Below are the code and all the weights of a small trained network. Each question names an input and a class and asks about switching units off, where a switched-off unit gives its printed mean instead of its output.

import numpy as np


def w(rows, s, z=0):
    codes = np.array(rows[::2]) - 128.0
    scale = np.full(codes.shape[1], s)
    scale[-1] = z or s
    return codes * scale


def norm(h):
    return h / np.sqrt((h * h).mean(-1, keepdims=True) + 1e-5)


def f(y):
    return np.maximum(y, 0)


def log_softmax(a):
    a = a - a.max(-1, keepdims=True)
    return a - np.log(np.exp(a).sum(-1, keepdims=True))


def net(x, mask):
    res = np.array(x, float).reshape(1, 3) / 4 @ E
    u = 0
    for l in range(4):
        y = f(norm(res) @ A[l][:, :-1].T + A[l][:, -1])
        res = res + np.where(mask[u : u + 6], y, B[l][:, -1]) @ B[l][:, :-1]
        u += 6
    return log_softmax(norm(res)[-1] @ U[:, :-1].T + U[:, -1])


A, B = {}, {}
E = w([
[188,117,108,202,182,164],'x0',
[127,225,116,189,102,141],'x1',
[152,147,128,86,90,245],'x2',
],0.011)
A[0] = w([
[62,119,152,65,71,153,20],'L0N0',
[88,193,87,194,122,133,23],'L0N1',
[122,255,108,161,94,115,178],'L0N2',
[75,92,92,98,91,75,119],'L0N3',
[75,233,111,89,58,80,84],'L0N4',
[172,138,89,127,170,123,2],'L0N5',
],0.009,0.0031)
B[0] = w([
[185,235,133,78,94,95,208],'L0N0',
[106,182,29,2,110,65,188],'L0N1',
[129,42,128,234,69,135,255],'L0N2',
[75,148,182,176,104,117,213],'L0N3',
[9,47,209,208,168,195,241],'L0N4',
[115,124,191,124,137,97,140],'L0N5',
],0.0081,0.0063)
A[1] = w([
[85,160,131,56,112,148,129],'L1N0',
[129,84,72,166,112,50,192],'L1N1',
[188,124,103,46,76,124,1],'L1N2',
[99,75,156,132,170,48,168],'L1N3',
[105,173,140,99,165,25,70],'L1N4',
[9,98,166,152,64,144,97],'L1N5',
],0.011,0.0022)
B[1] = w([
[120,194,85,121,86,83,171],'L1N0',
[85,195,132,127,76,85,195],'L1N1',
[88,225,81,57,136,132,156],'L1N2',
[131,76,136,212,161,127,208],'L1N3',
[252,78,118,58,93,160,169],'L1N4',
[176,105,121,63,200,136,244],'L1N5',
],0.012,0.011)
A[2] = w([
[210,139,104,117,6,181,17],'L2N0',
[94,132,154,68,127,122,138],'L2N1',
[79,142,124,133,96,249,201],'L2N2',
[118,114,146,163,134,91,102],'L2N3',
[168,125,71,188,95,128,237],'L2N4',
[188,120,123,95,202,142,3],'L2N5',
],0.011,0.0031)
B[2] = w([
[80,112,182,196,150,152,223],'L2N0',
[122,188,92,149,92,123,199],'L2N1',
[214,9,178,100,212,18,255],'L2N2',
[131,185,163,121,70,185,205],'L2N3',
[13,163,141,76,77,163,245],'L2N4',
[213,183,205,68,119,49,163],'L2N5',
],0.011,0.0058)
A[3] = w([
[145,156,86,137,173,59,17],'L3N0',
[64,125,230,181,107,175,86],'L3N1',
[167,201,26,185,88,121,159],'L3N2',
[177,120,159,95,174,83,63],'L3N3',
[171,82,96,97,157,51,2],'L3N4',
[88,107,137,250,204,130,100],'L3N5',
],0.011,0.0026)
B[3] = w([
[82,98,92,116,198,200,135],'L3N0',
[117,45,28,182,174,229,254],'L3N1',
[112,255,202,21,99,83,166],'L3N2',
[145,170,137,109,158,140,209],'L3N3',
[147,109,211,112,251,173,182],'L3N4',
[80,125,38,191,56,199,237],'L3N5',
],0.0079,0.0082)
U = w([
[216,49,195,60,200,112,7],'0',
[73,40,90,185,124,173,155],'1',
[94,253,99,74,56,89,248],'2',
],0.013,0.0013)

Each question gives the input, the list of numbers given to net, and the class t.
The units are the neurons (one row each of A and B). Each row of codes is followed by its name. A weight is (code - 128) times the scale printed after its matrix; where a second scale follows, it is the last column's (A, B and U).
mask holds one flag per neuron, layer by layer. A switched-off neuron (its flag False) gives its mean, the last column of its row in B, instead of its output. The means were averaged over made-up inputs and are rounded, as every weight is.
A unit's drop is (log p(t) with every unit on - log p(t) with that unit switched off) / (log p(t) with every unit on - log p(t) with every unit switched off).
The circuit of an input: a set's keep is (log p(t) with only the set's units on - log p(t) with every unit switched off) / (log p(t) with every unit on - log p(t) with every unit switched off). Starting from the 12 units with the biggest drops (on a tie, the unit counted first), units are removed one at a time, each time the one whose removal leaves the highest keep (on an exact tie, the one counted first), for as long as the keep stays at least 0.8.
circuit, biggest first: the units of the circuit, biggest drop first
unit that matters most: the unit with the biggest drop
top k neurons: the k neurons with the biggest drops, biggest first
top k neurons in layer l: the k neurons of layer l with the biggest drops, biggest first
drop of u: that unit's drop, to one decimal
input [3,1,-1], class 2: circuit, biggest first => (L0N4, L1N1)
input [-8,1,-8], class 1: top 4 neurons => (L0N4, L1N3, L2N2, L0N3)
input [-4,4,5], class 0: top neuron => (L0N4)
input [-3,0,7], class 2: top 4 neurons => (L0N0, L1N0, L1N3, L0N2)
input [0,7,0], class 1: top 3 neurons => (L0N2, L0N4, L1N2)
input [1,-5,-4], class 1: top 2 neurons => (L1N3, L1N5)
input [6,8,0], class 2: top 2 neurons in layer 0 => (L0N1, L0N4)
input [-7,2,0], class 1: top 3 neurons => (L0N4, L1N4, L0N3)
input [3,2,-8], class 2: top 2 neurons => (L0N4, L1N1)
input [1,-6,-4], class 1: top 2 neurons => (L1N3, L1N5)
input [-3,8,-2], class 1: top 2 neurons => (L0N4, L0N2)
input [4,-6,-8], class 1: top 3 neurons => (L1N3, L1N5, L2N2)
input [-5,1,6], class 0: top 3 neurons => (L0N4, L2N2, L0N1)
input [2,-1,2], class 0: top neuron in layer 0 => (L0N2)
input [-8,3,8], class 0: top 2 neurons => (L0N4, L2N2)
input [-6,-3,2], class 2: top 3 neurons => (L0N0, L2N2, L1N0)
input [-2,7,5], class 0: top 2 neurons => (L2N2, L0N4)
input [5,-6,-4], class 1: drop of L1N5 => 2.1
input [6,2,-2], class 2: drop of L3N5 => 0.0
input [-7,7,7], class 0: unit that matters most => L2N2
input [-3,1,2], class 0: drop of L0N4 => 1.0
input [-4,1,3], class 0: drop of L0N4 => 1.8
